Here is a tiny trained network, its code and every weight. The questions are about switching its units off for an input and a target symbol, where a switched-off unit gives its printed mean instead of its output.

import numpy as np


def w(rows, s, z=0):
    codes = np.array(rows[::2]) - 128.0
    scale = np.full(codes.shape[1], s)
    scale[-1] = z or s
    return codes * scale


def f(y):
    return y / 2 * (1 + np.tanh(0.7978845608 * (y + 0.044715 * y**3)))


def softmax(a):
    e = np.exp(a - a.max(-1, keepdims=True))
    return e / e.sum(-1, keepdims=True)


def log_softmax(a):
    a = a - a.max(-1, keepdims=True)
    return a - np.log(np.exp(a).sum(-1, keepdims=True))


def net(x, mask):
    ids = ['ΓΦαβδεζημξπστψω'.index(c) for c in x.split()]
    T = len(ids)
    res = E[ids] + P[:T]
    u = 0
    for l in range(2):
        r = res
        for j in range(2):
            rows = slice(3 * j, 3 * j + 3)
            q, k, v = (r @ M[l][rows].T for M in (Q, K, V))
            z = softmax(np.where(np.tri(T) > 0, q @ k.T / 3**0.5, -1e9)) @ v
            o = O[l][rows]
            res = res + np.where(mask[u + j], z, o[:, -1]) @ o[:, :-1]
        u += 2
        y = f(res @ A[l][:, :-1].T + A[l][:, -1])
        res = res + np.where(mask[u : u + 4], y, B[l][:, -1]) @ B[l][:, :-1]
        u += 4
    return log_softmax(res[-1] @ U[:, :-1].T + U[:, -1])


Q, K, V, O, A, B = {}, {}, {}, {}, {}, {}
E = w([
[204,141,131,109,98,166,51,141,119],'Γ',
[146,117,145,134,107,83,157,135,168],'Φ',
[68,142,62,86,132,75,169,122,88],'α',
[120,76,135,125,188,109,156,79,168],'β',
[174,186,68,62,121,95,76,120,150],'δ',
[111,69,79,161,160,132,110,107,39],'ε',
[180,93,56,162,131,56,127,109,209],'ζ',
[89,97,105,152,141,169,171,36,124],'η',
[121,119,183,97,169,135,93,110,114],'μ',
[124,160,45,142,116,86,96,74,114],'ξ',
[65,85,94,136,121,99,167,134,46],'π',
[172,102,135,118,158,85,84,137,129],'σ',
[129,141,134,67,38,126,141,166,136],'τ',
[187,62,83,153,108,119,129,101,133],'ψ',
[174,119,182,187,5,213,142,110,144],'ω',
],0.019)
P = w([
[84,78,139,88,122,152,88,171,151],'0',
[199,202,117,148,168,203,195,163,132],'1',
[164,116,217,75,81,70,96,81,80],'2',
[77,30,86,57,124,251,71,165,100],'3',
[161,226,92,161,234,251,154,144,128],'4',
[114,167,215,124,85,98,90,16,66],'5',
],0.013)
Q[0] = w([
[9,30,98,122,34,134,37,162,111],'0.h0',
[96,87,212,29,91,138,103,177,155],'0.h0',
[74,92,136,80,139,83,161,134,44],'0.h0',
[152,144,202,118,128,178,198,116,195],'0.h1',
[150,137,106,91,202,112,180,76,99],'0.h1',
[125,32,172,190,169,193,81,104,114],'0.h1',
],0.011)
K[0] = w([
[182,98,253,140,144,25,133,43,113],'0.h0',
[134,145,200,69,75,87,114,97,104],'0.h0',
[108,116,136,95,144,70,162,119,55],'0.h0',
[145,154,198,129,138,169,182,124,186],'0.h1',
[95,153,107,159,208,118,159,78,114],'0.h1',
[149,56,175,158,167,166,107,89,106],'0.h1',
],0.013)
V[0] = w([
[81,119,128,25,153,148,202,2,165],'0.h0',
[99,209,183,31,148,164,86,243,48],'0.h0',
[174,181,10,84,61,64,66,3,167],'0.h0',
[156,122,108,111,107,142,85,242,100],'0.h1',
[122,84,141,119,139,149,94,86,95],'0.h1',
[136,110,140,193,140,141,119,218,193],'0.h1',
],0.0076)
O[0] = w([
[120,193,79,85,35,109,129,225,77,198],'0.h0',
[163,173,124,60,152,115,254,105,103,180],'0.h0',
[103,124,49,118,110,111,78,60,154,254],'0.h0',
[93,79,123,134,175,137,204,67,173,137],'0.h1',
[170,185,43,140,34,86,173,151,214,205],'0.h1',
[38,174,121,86,153,139,120,103,104,24],'0.h1',
],0.0092,0.0038)
A[0] = w([
[91,99,140,106,112,170,106,86,187,111],'0.n0',
[90,94,170,100,83,80,144,120,122,132],'0.n1',
[159,152,188,195,148,143,158,150,120,2],'0.n2',
[105,97,133,97,174,11,109,160,137,71],'0.n3',
],0.011,0.0069)
B[0] = w([
[79,156,91,125,132,94,105,109,58,253],'0.n0',
[164,153,112,253,100,177,72,59,153,233],'0.n1',
[36,126,190,190,106,63,114,150,39,174],'0.n2',
[144,177,136,187,153,77,182,138,195,166],'0.n3',
],0.011,0.0044)
Q[1] = w([
[67,211,163,39,117,99,126,101,151],'1.h0',
[129,171,194,172,166,87,165,147,161],'1.h0',
[172,216,106,246,203,159,157,78,64],'1.h0',
[113,254,215,156,170,75,110,144,156],'1.h1',
[58,95,126,43,113,117,109,206,204],'1.h1',
[152,161,73,169,189,195,95,147,88],'1.h1',
],0.0077)
K[1] = w([
[96,179,182,41,90,88,108,110,150],'1.h0',
[56,98,134,68,133,130,139,151,137],'1.h0',
[140,149,96,68,221,205,90,195,96],'1.h0',
[2,60,95,101,111,229,181,163,173],'1.h1',
[122,110,150,91,44,69,140,104,89],'1.h1',
[180,153,36,144,149,197,117,130,52],'1.h1',
],0.0083)
V[1] = w([
[172,74,131,48,211,92,70,177,141],'1.h0',
[155,207,126,186,189,29,137,153,254],'1.h0',
[118,133,118,144,191,130,140,193,120],'1.h0',
[165,18,108,158,127,130,142,114,98],'1.h1',
[128,178,69,125,87,113,165,98,126],'1.h1',
[135,140,200,99,81,185,69,70,187],'1.h1',
],0.0078)
O[1] = w([
[99,69,60,114,1,152,134,41,210,21],'1.h0',
[95,26,225,157,96,138,175,119,74,152],'1.h0',
[69,114,109,41,97,124,137,95,83,83],'1.h0',
[155,60,131,162,193,157,145,101,134,155],'1.h1',
[104,149,57,159,131,99,195,110,129,255],'1.h1',
[52,242,207,139,108,116,197,60,221,104],'1.h1',
],0.0083,0.0058)
A[1] = w([
[168,115,111,153,76,61,50,136,57,2],'1.n0',
[84,90,129,179,208,220,65,184,161,93],'1.n1',
[79,94,99,164,52,82,89,87,132,66],'1.n2',
[68,108,117,2,74,156,212,154,162,182],'1.n3',
],0.0078,0.0065)
B[1] = w([
[91,173,220,90,119,190,190,38,156,253],'1.n0',
[61,90,160,62,221,255,76,202,219,196],'1.n1',
[214,153,170,46,192,105,88,188,93,248],'1.n2',
[60,97,194,2,131,120,115,144,234,184],'1.n3',
],0.0092,0.0075)
U = w([
[248,183,197,152,159,187,214,93,175,185],'Γ',
[97,163,93,155,122,104,49,47,57,252],'Φ',
[7,138,185,206,123,145,137,105,133,194],'α',
[151,198,103,140,71,195,117,235,159,105],'β',
[32,143,85,125,113,174,157,43,176,122],'δ',
[104,120,128,152,138,86,158,169,44,183],'ε',
[81,131,188,106,158,100,91,129,87,71],'ζ',
[137,155,202,87,123,192,223,177,206,34],'η',
[90,62,178,133,114,131,157,99,139,136],'μ',
[125,95,177,130,31,128,88,239,149,188],'ξ',
[96,144,126,121,134,156,40,125,159,94],'π',
[126,78,90,161,80,253,150,129,198,144],'σ',
[143,124,106,47,109,106,128,195,126,111],'τ',
[104,203,186,126,172,138,137,157,166,31],'ψ',
[216,119,185,119,191,201,178,195,119,2],'ω',
],0.0059,0.0065)

Each question gives the input, a string of symbols that net reads in full, and the target symbol t.
The units are the heads (3 rows each of Q, K, V and O) and the neurons (one row each of A and B). Each row of codes is followed by its name. A weight is (code - 128) times the scale printed after its matrix; where a second scale follows, it is the last column's (O, A, B and U).
mask holds one flag per unit, layer by layer, with each layer's heads first. A switched-off unit (its flag False) gives its mean, the last column of its rows in O or B, instead of its output. The means were averaged over made-up inputs and are rounded, as every weight is.
A unit's drop is (log p(t) with every unit on - log p(t) with that unit switched off) / (log p(t) with every unit on - log p(t) with every unit switched off).
The circuit of an input: a set's keep is (log p(t) with only the set's units on - log p(t) with every unit switched off) / (log p(t) with every unit on - log p(t) with every unit switched off). Starting from all 12 units, units are removed one at a time, each time the one whose removal leaves the highest keep (on an exact tie, the one counted first), for as long as the keep stays at least 0.8.
circuit, biggest first: the units of the circuit, biggest drop first
unit that matters most: the unit with the biggest drop
k most important neurons: the k neurons with the biggest drops, biggest first
top k neurons in layer l: the k neurons of layer l with the biggest drops, biggest first
heads that matter: for each layer, one digit per head in row order, 1 if its drop is at least 0.15 and else 0, layers parted by /
input ω ξ δ, target Γ: unit that matters most	1.h0
input β τ ε, target Γ: circuit, biggest first	(0.h1, 1.n0)
input π ε π ζ, target ω: circuit, biggest first	(1.h0, 0.n1, 1.n1)
input α α τ ω, target Γ: circuit, biggest first	(1.h0, 0.n1, 1.h1)
input Γ Γ β ζ β τ, target Γ: 3 most important neurons	(0.n1, 1.n0, 1.n2)
input δ μ β Φ, target ξ: heads that matter	10 / 10
input τ η μ β, target η: 4 most important neurons	(1.n3, 0.n1, 0.n0, 0.n2)
input ε π Φ ψ μ π, target Γ: circuit, biggest first	(1.n2, 0.n1, 1.n0)
input δ Φ α τ, target ε: 2 most important neurons	(0.n1, 0.n3)
input η α σ ξ ω, target α: circuit, biggest first	(0.h0, 0.n2)
input δ δ μ σ η, target β: heads that matter	10 / 00
input δ σ π Γ π, target ε: circuit, biggest first	(0.h0, 0.n2, 1.n0)
input β α ψ ε, target π: circuit, biggest first	(0.h0, 1.n1)
input α Φ β ω ψ μ, target Γ: unit that matters most	0.n0
input ε δ β σ α, target τ: heads that matter	10 / 11
input ε ζ α ω α β, target Γ: circuit, biggest first	(0.h1, 1.n0, 0.n0)
input ζ ω π ζ, target ω: circuit, biggest first	(1.h0, 1.n1)
input α ψ η β, target β: circuit, biggest first	(0.h0, 1.h0, 0.h1)
input Φ Φ ψ η ψ, target σ: circuit, biggest first	(0.h0, 1.n2, 1.n1)
input ε ζ α η Φ, target β: circuit, biggest first	(0.h0)
input ω δ ε η Φ α, target Γ: heads that matter	01 / 00
input η δ α β τ ξ, target Γ: heads that matter	01 / 00
input τ σ α Γ, target ε: top 2 neurons in layer 0	(0.n1, 0.n3)
input β σ ψ, target Γ: top 2 neurons in layer 1	(1.n0, 1.n2)
